Below are the code and all the weights of a small trained network. Each question names an input and a class and asks about switching units off, where a switched-off unit gives its printed mean instead of its output.

import numpy as np


def w(rows, s, z=0):
    codes = np.array(rows[::2]) - 128.0
    scale = np.full(codes.shape[1], s)
    scale[-1] = z or s
    return codes * scale


def norm(h):
    return h / np.sqrt((h * h).mean(-1, keepdims=True) + 1e-5)


def f(y):
    return np.maximum(y, 0)


def log_softmax(a):
    a = a - a.max(-1, keepdims=True)
    return a - np.log(np.exp(a).sum(-1, keepdims=True))


def net(x, mask):
    res = np.array(x, float).reshape(1, 4) / 4 @ E
    u = 0
    for l in range(4):
        y = f(norm(res) @ A[l][:, :-1].T + A[l][:, -1])
        res = res + np.where(mask[u : u + 4], y, B[l][:, -1]) @ B[l][:, :-1]
        u += 4
    return log_softmax(norm(res)[-1] @ U[:, :-1].T + U[:, -1])


A, B = {}, {}
E = w([
[118,71,78,141,242,173,117,173],'x0',
[121,122,149,110,149,116,59,45],'x1',
[178,85,86,89,135,162,230,44],'x2',
[197,79,85,163,141,2,10,141],'x3',
],0.013)
A[0] = w([
[129,160,157,138,44,113,153,159,32],'L0N1',
[161,139,121,130,3,40,144,219,123],'L0N2',
[65,190,195,130,22,117,94,211,2],'L0N3',
[190,135,126,132,34,65,141,5,69],'L0N4',
],0.025,0.0076)
B[0] = w([
[92,127,62,101,140,132,177,121,187],'L0N1',
[210,135,132,154,149,77,202,204,245],'L0N2',
[34,247,88,144,108,118,81,98,255],'L0N3',
[108,68,131,3,83,61,169,101,245],'L0N4',
],0.021,0.019)
A[1] = w([
[97,167,193,110,65,178,252,103,236],'L1N1',
[176,170,174,165,32,70,81,172,31],'L1N2',
[160,183,194,116,93,69,86,32,80],'L1N3',
[175,175,181,186,51,243,161,86,3],'L1N4',
],0.025,0.0032)
B[1] = w([
[240,162,182,161,109,156,201,120,255],'L1N1',
[113,91,249,192,149,89,65,165,173],'L1N2',
[15,110,180,153,198,83,136,88,173],'L1N3',
[123,58,146,107,194,214,115,138,148],'L1N4',
],0.016,0.02)
A[2] = w([
[183,161,168,175,109,255,165,90,71],'L2N1',
[132,149,95,160,244,144,120,166,100],'L2N2',
[60,209,104,181,109,171,130,114,65],'L2N3',
[76,185,132,162,30,177,132,169,3],'L2N4',
],0.032,0.0028)
B[2] = w([
[74,52,252,116,169,228,160,194,248],'L2N1',
[125,98,80,189,62,178,80,100,214],'L2N2',
[113,208,160,162,121,187,111,45,250],'L2N3',
[128,209,113,79,94,157,77,87,214],'L2N4',
],0.02,0.019)
A[3] = w([
[138,99,64,66,208,167,118,221,23],'L3N1',
[125,49,11,101,135,220,113,42,144],'L3N2',
[144,68,173,2,79,139,49,29,2],'L3N3',
[199,111,136,180,52,140,149,174,100],'L3N4',
],0.027,0.0021)
B[3] = w([
[171,118,132,131,64,203,108,86,153],'L3N1',
[253,91,150,114,41,107,126,55,195],'L3N2',
[8,53,50,110,156,200,86,140,249],'L3N3',
[155,156,49,102,222,209,102,143,217],'L3N4',
],0.02,0.014)
U = w([
[82,117,208,185,148,64,52,109,14],'0',
[188,144,95,232,160,121,70,206,15],'1',
[124,93,220,129,152,231,162,124,149],'2',
[187,69,112,166,82,176,63,66,231],'3',
[196,154,118,79,129,61,233,166,136],'4',
[84,250,142,155,103,154,106,56,253],'5',
[56,36,122,47,119,92,136,78,156],'6',
],0.018,0.0032)

Each question gives the input, the list of numbers given to net, and the class t.
The units are the neurons (one row each of A and B). Each row of codes is followed by its name. A weight is (code - 128) times the scale printed after its matrix; where a second scale follows, it is the last column's (A, B and U).
mask holds one flag per neuron, layer by layer. A switched-off neuron (its flag False) gives its mean, the last column of its row in B, instead of its output. The means were averaged over made-up inputs and are rounded, as every weight is.
A unit's drop is (log p(t) with every unit on - log p(t) with that unit switched off) / (log p(t) with every unit on - log p(t) with every unit switched off).
The circuit of an input: a set's keep is (log p(t) with only the set's units on - log p(t) with every unit switched off) / (log p(t) with every unit on - log p(t) with every unit switched off). Starting from the 12 units with the biggest drops (on a tie, the unit counted first), units are removed one at a time, each time the one whose removal leaves the highest keep (on an exact tie, the one counted first), for as long as the keep stays at least 0.8.
units of the circuit, in order: the units of the circuit, biggest drop first
unit that matters most: the unit with the biggest drop
k most important neurons: the k neurons with the biggest drops, biggest first
k most important neurons of layer l: the k neurons of layer l with the biggest drops, biggest first
drop when u is switched off: that unit's drop, to one decimal
input [4,1,-5,5], class 1: 4 most important neurons => [L0N4 L0N1 L0N3 L1N2]
input [7,-2,-5,-4], class 3: 2 most important neurons => [L0N4 L1N1]
input [-4,-8,-4,8], class 1: units of the circuit, in order => [L0N2 L0N4]
input [-6,3,3,3], class 6: 2 most important neurons => [L0N4 L3N3]
input [-3,-5,8,2], class 4: units of the circuit, in order => [L2N3 L2N1]
input [6,0,-2,3], class 3: unit that matters most => L1N1
input [-3,2,-8,8], class 0: 2 most important neurons => [L1N2 L1N1]
input [3,3,-2,5], class 3: 2 most important neurons => [L0N4 L0N3]
input [-1,4,-5,3], class 0: units of the circuit, in order => [L1N2 L0N1]
input [3,-2,2,5], class 3: 2 most important neurons => [L1N1 L0N4]
input [2,8,-4,3], class 0: 4 most important neurons => [L0N1 L0N4 L0N2 L0N3]
input [3,4,-3,1], class 3: 4 most important neurons => [L1N1 L0N4 L0N3 L0N2]
input [-4,-2,5,-3], class 6: 2 most important neurons => [L0N4 L0N2]
input [-5,-5,-6,7], class 1: unit that matters most => L0N2
input [6,-5,-8,3], class 1: 2 most important neurons => [L1N2 L0N1]
input [-2,-6,-2,4], class 1: 2 most important neurons of layer 0 => [L0N2 L0N4]
input [6,0,-1,-2], class 3: 2 most important neurons => [L1N1 L0N3]
input [-8,-2,1,-2], class 4: 2 most important neurons of layer 0 => [L0N2 L0N4]
input [-4,-1,2,4], class 4: drop when L0N2 is switched off => 0.6
input [6,-3,-6,4], class 1: unit that matters most => L0N1
input [-2,2,-1,7], class 4: drop when L2N4 is switched off => 0.2
input [7,4,-6,3], class 3: drop when L0N4 is switched off => 0.7
